Below are the code and all the weights of a small trained network. Each question names an input and a class and asks about switching units off, where a switched-off unit gives its printed mean instead of its output.

import numpy as np


def w(rows, s, z=0):
    codes = np.array(rows[::2]) - 128.0
    scale = np.full(codes.shape[1], s)
    scale[-1] = z or s
    return codes * scale


def norm(h):
    return h / np.sqrt((h * h).mean(-1, keepdims=True) + 1e-5)


def f(y):
    return y / 2 * (1 + np.tanh(0.7978845608 * (y + 0.044715 * y**3)))


def log_softmax(a):
    a = a - a.max(-1, keepdims=True)
    return a - np.log(np.exp(a).sum(-1, keepdims=True))


def net(x, mask):
    res = np.array(x, float).reshape(1, 5) / 4 @ E
    u = 0
    for l in range(2):
        y = f(norm(res) @ A[l][:, :-1].T + A[l][:, -1])
        res = res + np.where(mask[u : u + 6], y, B[l][:, -1]) @ B[l][:, :-1]
        u += 6
    return log_softmax(norm(res)[-1] @ U[:, :-1].T + U[:, -1])


A, B = {}, {}
E = w([
[71,212,93,133,9,29,171],'x0',
[113,84,185,134,254,146,228],'x1',
[158,7,163,219,134,135,129],'x2',
[99,151,211,51,79,48,148],'x3',
[154,56,241,58,88,178,123],'x4',
],0.0045)
A[0] = w([
[224,143,36,90,46,155,96,169],'L0N1',
[77,134,98,194,239,44,159,215],'L0N2',
[193,156,108,98,104,188,137,5],'L0N3',
[121,200,131,190,43,103,3,57],'L0N4',
[153,33,193,1,182,188,138,137],'L0N5',
[67,112,220,92,204,75,214,179],'L0N6',
],0.0048,0.0028)
B[0] = w([
[171,140,234,212,224,240,148,222],'L0N1',
[128,179,17,100,94,129,104,254],'L0N2',
[49,87,220,155,64,175,116,99],'L0N3',
[131,45,189,103,98,206,111,210],'L0N4',
[98,176,251,168,56,253,119,248],'L0N5',
[128,218,60,129,73,155,28,237],'L0N6',
],0.0052,0.0031)
A[1] = w([
[177,219,83,158,104,139,67,173],'L1N1',
[211,156,142,158,87,221,23,126],'L1N2',
[82,133,205,149,80,52,141,129],'L1N3',
[56,115,178,64,85,96,145,96],'L1N4',
[62,137,169,176,37,70,35,85],'L1N5',
[83,127,101,253,123,248,23,254],'L1N6',
],0.0057,0.0027)
B[1] = w([
[90,164,168,50,141,126,165,185],'L1N1',
[53,148,229,114,124,197,98,208],'L1N2',
[241,98,9,194,76,129,97,146],'L1N3',
[162,86,50,198,148,67,100,140],'L1N4',
[171,71,75,133,3,216,152,160],'L1N5',
[68,181,121,40,89,105,65,254],'L1N6',
],0.0055,0.0088)
U = w([
[41,201,240,72,67,217,59,251],'0',
[198,42,133,174,205,40,204,5],'1',
[180,72,163,231,202,188,94,5],'2',
[39,253,46,100,192,32,188,251],'3',
[206,67,76,191,6,120,118,163],'4',
[72,110,55,175,172,147,53,5],'5',
[86,48,159,184,236,30,205,5],'6',
[147,79,138,197,213,45,179,5],'7',
],0.0056,0.003)

Each question gives the input, the list of numbers given to net, and the class t.
The units are the neurons (one row each of A and B). Each row of codes is followed by its name. A weight is (code - 128) times the scale printed after its matrix; where a second scale follows, it is the last column's (A, B and U).
mask holds one flag per neuron, layer by layer. A switched-off neuron (its flag False) gives its mean, the last column of its row in B, instead of its output. The means were averaged over made-up inputs and are rounded, as every weight is.
A unit's drop is (log p(t) with every unit on - log p(t) with that unit switched off) / (log p(t) with every unit on - log p(t) with every unit switched off).
The circuit of an input: a set's keep is (log p(t) with only the set's units on - log p(t) with every unit switched off) / (log p(t) with every unit on - log p(t) with every unit switched off). Starting from all 12 units, units are removed one at a time, each time the one whose removal leaves the highest keep (on an exact tie, the one counted first), for as long as the keep stays at least 0.8.
units of the circuit, in order: the units of the circuit, biggest drop first
most important unit: the unit with the biggest drop
top k neurons: the k neurons with the biggest drops, biggest first
top k neurons in layer l: the k neurons of layer l with the biggest drops, biggest first
drop when u is switched off: that unit's drop, to one decimal
input [-1,1,-7,4,-2], class 3: units of the circuit, in order	(L1N2; L0N5; L1N6)
input [-8,-1,-4,5,-6], class 3: most important unit	L0N4
input [-7,-2,-2,-4,-7], class 3: units of the circuit, in order	(L0N5; L0N4; L1N5; L1N1)
input [6,-5,3,1,4], class 4: units of the circuit, in order	(L0N5; L0N6; L1N3; L1N6)
input [7,-5,1,-1,1], class 4: top 2 neurons in layer 1	(L1N5; L1N3)
input [-1,-2,-8,7,0], class 3: top 3 neurons in layer 1	(L1N2; L1N4; L1N6)
input [6,-6,3,2,1], class 4: top 3 neurons	(L0N6; L0N5; L1N3)
input [4,5,3,3,5], class 4: top 2 neurons	(L0N1; L1N3)
input [-6,8,1,-8,-7], class 3: drop when L0N2 is switched off	0.3
input [7,-8,-8,4,5], class 4: drop when L1N4 is switched off	0.2
input [8,0,2,0,7], class 4: drop when L0N2 is switched off	0.0
